Below is a small trained network, with its code and all its weights. Each question gives an input and a target symbol and asks what happens when units are switched off, that is, made to give their printed mean instead of their output.

import numpy as np


def w(rows, s, z=0):
    codes = np.array(rows[::2]) - 128.0
    scale = np.full(codes.shape[1], s)
    scale[-1] = z or s
    return codes * scale


def norm(h):
    return h / np.sqrt((h * h).mean(-1, keepdims=True) + 1e-5)


def softmax(a):
    e = np.exp(a - a.max(-1, keepdims=True))
    return e / e.sum(-1, keepdims=True)


def log_softmax(a):
    a = a - a.max(-1, keepdims=True)
    return a - np.log(np.exp(a).sum(-1, keepdims=True))


def net(x, mask):
    ids = ['ΔΛΞΠΨΩαγεζημ'.index(c) for c in x.split()]
    T = len(ids)
    res = E[ids] + P[:T]
    u = 0
    for l in range(2):
        r = norm(res)
        for j in range(3):
            rows = slice(3 * j, 3 * j + 3)
            q, k, v = (r @ M[l][rows].T for M in (Q, K, V))
            z = softmax(np.where(np.tri(T) > 0, q @ k.T / 3**0.5, -1e9)) @ v
            o = O[l][rows]
            res = res + np.where(mask[u + j], z, o[:, -1]) @ o[:, :-1]
        u += 3
    return log_softmax(norm(res)[-1] @ U[:, :-1].T + U[:, -1])


Q, K, V, O = {}, {}, {}, {}
E = w([
[54,203,2,153,90,98],'Δ',
[44,135,93,133,85,76],'Λ',
[98,155,58,93,65,108],'Ξ',
[75,120,95,148,117,124],'Π',
[64,37,68,100,99,173],'Ψ',
[67,150,196,128,97,236],'Ω',
[118,165,59,124,103,178],'α',
[85,60,95,92,91,133],'γ',
[50,28,219,98,78,169],'ε',
[133,41,198,64,89,252],'ζ',
[95,200,157,95,54,181],'η',
[117,130,116,109,118,251],'μ',
],0.0098)
P = w([
[141,134,161,117,114,147],'0',
[1,187,79,29,140,169],'1',
[87,130,139,168,26,128],'2',
[147,127,150,124,126,131],'3',
[57,132,75,67,175,152],'4',
[98,118,110,172,46,123],'5',
[153,124,146,132,138,120],'6',
[104,96,73,58,173,127],'7',
[107,102,97,177,77,119],'8',
[152,124,145,132,138,118],'9',
],0.029)
Q[0] = w([
[70,69,78,158,128,200],'0.h1',
[121,150,140,218,101,156],'0.h1',
[145,181,140,135,171,150],'0.h1',
[212,129,103,207,85,123],'0.h2',
[158,97,151,70,85,30],'0.h2',
[136,66,112,226,20,130],'0.h2',
[172,82,105,147,9,214],'0.h3',
[87,169,144,235,50,137],'0.h3',
[165,148,179,178,252,178],'0.h3',
],0.012)
K[0] = w([
[123,79,38,190,171,200],'0.h1',
[67,255,83,155,159,133],'0.h1',
[91,179,184,122,147,232],'0.h1',
[236,140,123,206,134,108],'0.h2',
[142,57,137,100,89,65],'0.h2',
[241,190,171,166,170,73],'0.h2',
[241,107,162,138,183,120],'0.h3',
[152,211,216,162,192,82],'0.h3',
[69,129,164,160,77,246],'0.h3',
],0.011)
V[0] = w([
[174,143,71,197,104,80],'0.h1',
[194,172,169,241,70,106],'0.h1',
[180,152,145,116,179,165],'0.h1',
[193,104,1,193,150,160],'0.h2',
[118,146,144,195,83,156],'0.h2',
[244,131,165,111,76,75],'0.h2',
[105,32,141,209,153,213],'0.h3',
[31,91,44,201,192,111],'0.h3',
[64,195,209,186,174,148],'0.h3',
],0.0083)
O[0] = w([
[123,80,139,150,113,158,18],'0.h1',
[171,77,190,84,98,175,28],'0.h1',
[107,62,86,66,93,117,85],'0.h1',
[176,136,101,89,62,103,13],'0.h2',
[106,81,102,189,75,137,139],'0.h2',
[140,183,134,195,128,49,74],'0.h2',
[183,46,1,140,84,188,140],'0.h3',
[105,70,105,139,172,204,3],'0.h3',
[150,196,89,218,168,197,122],'0.h3',
],0.0079,0.0065)
Q[1] = w([
[179,87,147,202,63,124],'1.h1',
[149,152,188,67,104,147],'1.h1',
[79,138,117,101,85,141],'1.h1',
[63,101,157,190,7,146],'1.h2',
[156,141,154,104,171,131],'1.h2',
[166,112,130,212,59,167],'1.h2',
[101,76,116,171,72,146],'1.h3',
[99,116,165,187,112,100],'1.h3',
[189,163,163,94,245,168],'1.h3',
],0.015)
K[1] = w([
[221,69,148,136,151,138],'1.h1',
[113,121,181,131,53,96],'1.h1',
[104,123,131,61,106,183],'1.h1',
[147,28,185,112,219,64],'1.h2',
[90,187,146,62,94,137],'1.h2',
[218,91,150,94,229,127],'1.h2',
[179,53,89,96,190,98],'1.h3',
[168,88,188,179,193,54],'1.h3',
[2,138,173,141,50,150],'1.h3',
],0.012)
V[1] = w([
[124,97,139,132,118,80],'1.h1',
[187,94,156,252,184,68],'1.h1',
[172,179,45,180,88,100],'1.h1',
[49,87,180,182,133,44],'1.h2',
[114,73,124,130,213,116],'1.h2',
[153,205,77,49,168,119],'1.h2',
[155,66,102,170,56,120],'1.h3',
[175,166,120,217,110,101],'1.h3',
[222,175,138,79,128,217],'1.h3',
],0.012)
O[1] = w([
[42,233,174,255,122,86,101],'1.h1',
[87,166,113,229,23,97,6],'1.h1',
[122,114,66,117,111,51,97],'1.h1',
[170,111,55,45,109,131,134],'1.h2',
[148,216,183,60,154,144,76],'1.h2',
[230,120,133,169,135,174,122],'1.h2',
[80,201,145,156,24,211,104],'1.h3',
[135,216,136,82,179,225,114],'1.h3',
[156,182,99,145,123,69,133],'1.h3',
],0.0083,0.015)
U = w([
[113,79,64,110,100,63,69],'Δ',
[199,74,67,238,203,137,56],'Λ',
[201,190,183,82,103,156,131],'Ξ',
[112,138,102,101,238,135,189],'Π',
[126,156,177,108,142,46,96],'Ψ',
[182,57,219,155,123,134,108],'Ω',
[171,141,129,188,162,250,112],'α',
[227,166,60,119,109,114,128],'γ',
[60,114,169,153,86,188,99],'ε',
[83,150,72,222,132,127,254],'ζ',
[160,66,95,81,86,208,79],'η',
[112,160,166,216,244,107,128],'μ',
],0.012,0.0034)

Each question gives the input, a string of symbols that net reads in full, and the target symbol t.
The units are the heads (3 rows each of Q, K, V and O). Each row of codes is followed by its name. A weight is (code - 128) times the scale printed after its matrix; where a second scale follows, it is the last column's (O and U).
mask holds one flag per head, layer by layer. A switched-off head (its flag False) gives its mean, the last column of its rows in O, instead of its output. The means were averaged over made-up inputs and are rounded, as every weight is.
A unit's drop is (log p(t) with every unit on - log p(t) with that unit switched off) / (log p(t) with every unit on - log p(t) with every unit switched off).
The circuit of an input: a set's keep is (log p(t) with only the set's units on - log p(t) with every unit switched off) / (log p(t) with every unit on - log p(t) with every unit switched off). Starting from all 6 units, units are removed one at a time, each time the one whose removal leaves the highest keep (on an exact tie, the one counted first), for as long as the keep stays at least 0.8.
circuit, biggest first: the units of the circuit, biggest drop first
most important unit: the unit with the biggest drop
heads that matter: for each layer, one digit per head in row order, 1 if its drop is at least 0.15 and else 0, layers parted by /
drop of u: that unit's drop, to one decimal
input ζ Ξ η ζ α α Δ γ η, target Ω: circuit, biggest first => 1.h3, 1.h2
input Ω Δ ζ α Δ η Ψ, target η: circuit, biggest first => 1.h3, 0.h3
input Ξ Δ γ, target Ψ: circuit, biggest first => 0.h3
input Λ Δ α Δ ζ μ Ω Δ Ψ, target Λ: circuit, biggest first => 1.h2, 0.h3, 1.h3
input γ Π γ Ω α ζ ε ζ α, target Δ: circuit, biggest first => 1.h2, 1.h3
input η γ α Π Δ ζ μ μ μ, target γ: circuit, biggest first => 0.h3, 1.h3
input Λ Ω γ ζ Π Ω, target ζ: heads that matter => 001 / 000
input γ ζ μ μ ζ ζ μ, target Λ: circuit, biggest first => 0.h3, 1.h2, 1.h1
input Ω Δ Π γ Ψ α Λ, target μ: circuit, biggest first => 1.h1, 0.h2, 1.h3
input ζ Π Ξ η ε γ Ω, target α: circuit, biggest first => 1.h3, 0.h3
input Ψ η Ω Ξ Λ η γ, target Δ: circuit, biggest first => 1.h1, 1.h2
input ε μ μ ζ Π ε Ψ μ Λ, target ε: heads that matter => 001 / 011
input α γ ζ γ η Δ ζ Ψ Ξ Ω, target α: circuit, biggest first => 0.h3, 1.h3
input ε α μ γ Ω ζ Ξ, target Ψ: circuit, biggest first => 0.h3
input η Δ α η γ Ω ζ ε Λ, target ζ: heads that matter => 001 / 001
input ζ Ξ ζ, target ζ: heads that matter => 001 / 000
input Π γ γ, target α: heads that matter => 011 / 010
input ζ Π ζ Ψ Λ μ γ Δ Δ, target η: heads that matter => 011 / 011
input α α Π α, target γ: heads that matter => 010 / 111
input Π Δ ζ, target α: most important unit => 0.h3
input ζ γ Ω Ξ γ ζ, target Ψ: heads that matter => 001 / 000
input ζ Π ζ Ω Ω γ Ω Ξ Δ, target Λ: heads that matter => 000 / 011
input γ ζ Π Ψ Λ ζ η Λ ε ε, target ε: heads that matter => 001 / 101
input ζ η γ Ψ γ γ μ γ α, target γ: drop of 1.h2 => 0.2
